Below are the code and all the weights of a small trained network. Each question names an input and a class and asks about switching units off, where a switched-off unit gives its printed mean instead of its output.

import numpy as np


def w(rows, s, z=0):
    codes = np.array(rows[::2]) - 128.0
    scale = np.full(codes.shape[1], s)
    scale[-1] = z or s
    return codes * scale


def norm(h):
    return h / np.sqrt((h * h).mean(-1, keepdims=True) + 1e-5)


def f(y):
    return y / 2 * (1 + np.tanh(0.7978845608 * (y + 0.044715 * y**3)))


def log_softmax(a):
    a = a - a.max(-1, keepdims=True)
    return a - np.log(np.exp(a).sum(-1, keepdims=True))


def net(x, mask):
    res = np.array(x, float).reshape(1, 7) / 4 @ E
    u = 0
    for l in range(2):
        y = f(norm(res) @ A[l][:, :-1].T + A[l][:, -1])
        res = res + np.where(mask[u : u + 11], y, B[l][:, -1]) @ B[l][:, :-1]
        u += 11
    return log_softmax(norm(res)[-1] @ U[:, :-1].T + U[:, -1])


A, B = {}, {}
E = w([
[125,22,67,93],'x0',
[70,107,252,77],'x1',
[127,127,127,129],'x2',
[127,132,129,127],'x3',
[127,128,130,130],'x4',
[128,128,129,132],'x5',
[188,97,133,80],'x6',
],0.003)
A[0] = w([
[255,96,164,75,187],'0.n1',
[133,105,26,185,183],'0.n2',
[96,69,151,95,147],'0.n3',
[219,153,124,159,124],'0.n4',
[84,136,125,62,175],'0.n5',
[95,29,53,107,251],'0.n6',
[217,244,71,203,160],'0.n7',
[254,144,110,105,108],'0.n8',
[63,82,127,104,107],'0.n9',
[139,112,47,134,163],'0.n10',
[108,114,124,176,130],'0.n11',
],0.0069,0.0027)
B[0] = w([
[119,173,137,10,194],'0.n1',
[159,232,72,132,213],'0.n2',
[112,107,144,199,170],'0.n3',
[29,61,164,88,152],'0.n4',
[136,116,158,181,154],'0.n5',
[177,98,105,168,254],'0.n6',
[2,67,189,85,238],'0.n7',
[107,25,170,62,166],'0.n8',
[125,87,195,121,153],'0.n9',
[128,203,125,157,181],'0.n10',
[170,116,63,36,135],'0.n11',
],0.0044,0.0049)
A[1] = w([
[212,175,35,101,129],'1.n1',
[107,131,101,134,114],'1.n2',
[105,11,154,84,92],'1.n3',
[61,106,145,171,157],'1.n4',
[151,121,255,141,235],'1.n5',
[104,235,203,134,168],'1.n6',
[109,119,107,154,141],'1.n7',
[79,169,116,247,254],'1.n8',
[87,153,100,82,126],'1.n9',
[142,125,87,84,144],'1.n10',
[150,81,131,246,93],'1.n11',
],0.007,0.0026)
B[1] = w([
[68,160,3,88,185],'1.n1',
[121,156,112,103,129],'1.n2',
[125,85,93,197,203],'1.n3',
[104,158,148,152,186],'1.n4',
[198,140,58,128,254],'1.n5',
[175,145,134,67,212],'1.n6',
[87,114,138,161,137],'1.n7',
[138,154,167,224,229],'1.n8',
[107,126,186,105,153],'1.n9',
[131,79,127,131,145],'1.n10',
[89,95,201,117,153],'1.n11',
],0.0054,0.0042)
U = w([
[5,212,201,173,105],'0',
[35,55,194,56,246],'1',
[203,213,223,190,161],'2',
[221,161,178,33,63],'3',
[101,189,45,216,154],'4',
[118,90,29,61,74],'5',
[108,48,200,249,141],'6',
[224,2,121,141,10],'7',
],0.013,0.0014)

Each question gives the input, the list of numbers given to net, and the class t.
The units are the neurons (one row each of A and B). Each row of codes is followed by its name. A weight is (code - 128) times the scale printed after its matrix; where a second scale follows, it is the last column's (A, B and U).
mask holds one flag per neuron, layer by layer. A switched-off neuron (its flag False) gives its mean, the last column of its row in B, instead of its output. The means were averaged over made-up inputs and are rounded, as every weight is.
A unit's drop is (log p(t) with every unit on - log p(t) with that unit switched off) / (log p(t) with every unit on - log p(t) with every unit switched off).
The circuit of an input: a set's keep is (log p(t) with only the set's units on - log p(t) with every unit switched off) / (log p(t) with every unit on - log p(t) with every unit switched off). Starting from the 12 units with the biggest drops (on a tie, the unit counted first), units are removed one at a time, each time the one whose removal leaves the highest keep (on an exact tie, the one counted first), for as long as the keep stays at least 0.8.
units of the circuit, in order: the units of the circuit, biggest drop first
k most important neurons: the k neurons with the biggest drops, biggest first
k most important neurons of layer l: the k neurons of layer l with the biggest drops, biggest first
input [8,1,6,7,-5,-5,-6], class 6: units of the circuit, in order -> (0.n1, 1.n5, 0.n6)
input [-4,-5,-2,-8,3,-5,-5], class 0: units of the circuit, in order -> (0.n7)
input [-3,1,-3,0,8,2,3], class 3: 2 most important neurons -> (0.n7, 0.n6)
input [5,7,6,-7,-7,2,1], class 7: units of the circuit, in order -> (0.n7, 0.n4)
input [0,-3,-7,2,4,-8,-2], class 0: units of the circuit, in order -> (0.n7, 0.n2)
input [8,7,-4,0,-6,-4,8], class 7: units of the circuit, in order -> (0.n7, 1.n3)
input [-3,1,6,1,7,6,-8], class 2: units of the circuit, in order -> (1.n6, 1.n1)
input [0,-8,-1,3,3,-2,8], class 1: units of the circuit, in order -> (0.n7, 0.n4, 1.n5)
input [1,6,1,0,4,3,-3], class 6: 3 most important neurons -> (0.n2, 0.n1, 0.n10)
input [8,-4,6,-7,2,4,0], class 4: 2 most important neurons -> (0.n2, 0.n10)
input [-3,3,7,-1,-4,5,0], class 2: 3 most important neurons of layer 0 -> (0.n1, 0.n8, 0.n11)
input [3,8,-5,5,4,3,4], class 7: 2 most important neurons -> (1.n5, 0.n7)
input [-3,-2,-2,1,0,6,-1], class 0: 2 most important neurons -> (0.n1, 1.n4)
input [-3,4,7,1,-8,-3,1], class 3: units of the circuit, in order -> (1.n6)
input [0,7,-4,2,-1,3,5], class 3: 2 most important neurons of layer 0 -> (0.n1, 0.n6)
input [8,0,-8,4,-7,-4,-5], class 4: 2 most important neurons -> (0.n7, 0.n2)
input [-1,-2,-6,-8,-3,-8,-4], class 0: 2 most important neurons -> (0.n7, 0.n1)
input [2,8,4,6,6,5,-1], class 6: 2 most important neurons of layer 0 -> (0.n2, 0.n3)
input [3,5,-7,-4,-1,-4,8], class 7: 2 most important neurons -> (1.n3, 0.n2)
input [-5,-7,-2,7,6,-4,1], class 1: units of the circuit, in order -> (0.n7)
input [5,8,4,2,-7,6,2], class 7: 3 most important neurons -> (1.n5, 0.n7, 1.n8)
input [5,7,1,7,-3,-6,4], class 7: 2 most important neurons of layer 1 -> (1.n5, 1.n8)
input [-1,-7,-7,-1,-3,8,-6], class 0: 2 most important neurons -> (0.n7, 1.n5)
input [-5,-3,1,0,-3,-5,0], class 0: 2 most important neurons of layer 0 -> (0.n1, 0.n9)
